M =
 16  -40   37  -40   30  -27   -2  -39
  6   25   25   17  -27   46   -2  -10
 32   16   -6   -8  -46   25   11   17
 19   33   14  -48  -40   13  -24  -47
-21  -10    3  -43   37   39  -44   42
 -8   12    1    2   35  -34  -11    6
M[0, 0]	16
M[1, 2]	25
M[3, 3]	-48
M[1]	[6, 25, 25, 17, -27, 46, -2, -10]
M[2, 2]	-6
M[0, 6]	-2
M[1, 7]	-10
M[4, 6]	-44
M[1, 4]	-27
M[0, 4]	30
M[1, 0]	6
M[3]	[19, 33, 14, -48, -40, 13, -24, -47]
M[3, 6]	-24
M[:, 5]	[-27, 46, 25, 13, 39, -34]
M[:, 2]	[37, 25, -6, 14, 3, 1]
M[4, 3]	-43
M[4, 2]	3

x = [-14  -2  33 -13  -5  -9   0  -7 -37  -4  45  -2 -15 -18 -37 -32]
x[-16] -> -14
x[-9] -> -7
x[-1] -> -32
x[-14] -> 33
x[10] -> 45
x[1] -> -2

X =
[[615, -269, 350, 39, 144, -161, -37, 755],
 [-393, -139, -332, -281, 34, 152, -577, 177],
 [289, 745, 155, -414, -344, 213, 256, -151],
 [297, 749, 178, -392, -353, 225, 256, -147],
 [-312, 337, 627, 37, 50, 330, 720, -52],
 [43, 485, 412, 571, -70, 229, -321, 626],
 [-329, 381, -72, 889, 357, 105, 107, 32],
 [340, 780, 447, -47, -405, 320, 173, -7],
 [-340, 352, 627, 151, 49, 357, 681, -76],
 [-340, 384, -1, 896, 328, 141, 140, 17],
 [-372, -148, -342, -321, 1, 165, -562, 108],
 [-324, 380, -101, 883, 368, 91, 94, 42],
 [-171, -463, 210, 440, 62, 350, 209, -572],
 [-385, 12, -153, 93, 148, 106, -614, 585],
 [-420, -555, 399, -6, 36, 415, 210, -275],
 [238, -333, -78, 732, 220, 50, 205, -503]]
Indices start at 0.
row 0 col 0 -> 615
row 10 col 6 -> -562
row 11 col 6 -> 94
row 10 col 1 -> -148
row 6 col 0 -> -329
row 14 col 2 -> 399
row 4 col 4 -> 50
row 2 col 4 -> -344
row 8 col 2 -> 627
row 2 col 1 -> 745
row 3 col 7 -> -147
row 10 col 0 -> -372
row 3 col 1 -> 749
row 10 col 5 -> 165
row 11 col 7 -> 42
row 3 col 4 -> -353
row 0 col 2 -> 350
row 14 col 0 -> -420
row 1 col 7 -> 177
row 15 col 5 -> 50
row 0 col 5 -> -161
row 12 col 6 -> 209
row 9 col 3 -> 896
row 4 col 0 -> -312
row 5 col 3 -> 571
row 11 col 3 -> 883
row 12 col 5 -> 350
row 0 col 6 -> -37
row 14 col 5 -> 415
row 11 col 4 -> 368
row 6 col 7 -> 32
row 9 col 0 -> -340
row 13 col 2 -> -153

A =
[[0.10, 0.04, 0.07, -0.13],
 [0.01, 0.02, 0.18, -0.09]]
A[-2, 0] => 0.10
A[-1, -1] => -0.09
A[:, 0] => [0.10, 0.01]
A[-1, -4] => 0.01
A[-1, 2] => 0.18
A[:, -1] => [-0.13, -0.09]
A[1] => [0.01, 0.02, 0.18, -0.09]
A[0, -2] => 0.07

W =
[[  4   0  15 -12   9  16   8 -26  12  -6 -39  33]
 [ 30  -3   2 -15   8  -6 -11 -18  -6  42 -13 -11]
 [-23  23  38 -22  -3   1   4  20  15  -5 -17 -35]]
W[0, 0]	4
W[0, 9]	-6
W[:, 9]	[-6, 42, -5]
W[:, 1]	[0, -3, 23]
W[0, 4]	9
W[1, 0]	30
W[:, 2]	[15, 2, 38]
W[1, 6]	-11
W[2, 4]	-3
W[1, 11]	-11
W[2]	[-23, 23, 38, -22, -3, 1, 4, 20, 15, -5, -17, -35]
W[1, 1]	-3
W[:, 10]	[-39, -13, -17]
W[2, 5]	1
W[:, 8]	[12, -6, 15]

a = [ -5  18   4  -2  -1  21  -2   1  35   1   5   4   0  -3 -19]
a[0]: -5
a[12]: 0
a[9]: 1
a[2]: 4
a[10]: 5
a[6]: -2

arr = [-31  24   9 -31 -24 -36 -11  28 -10  13  17  11 -15 -23]
arr[0]: -31
arr[-11]: -31
arr[-13]: 24
arr[-1]: -23
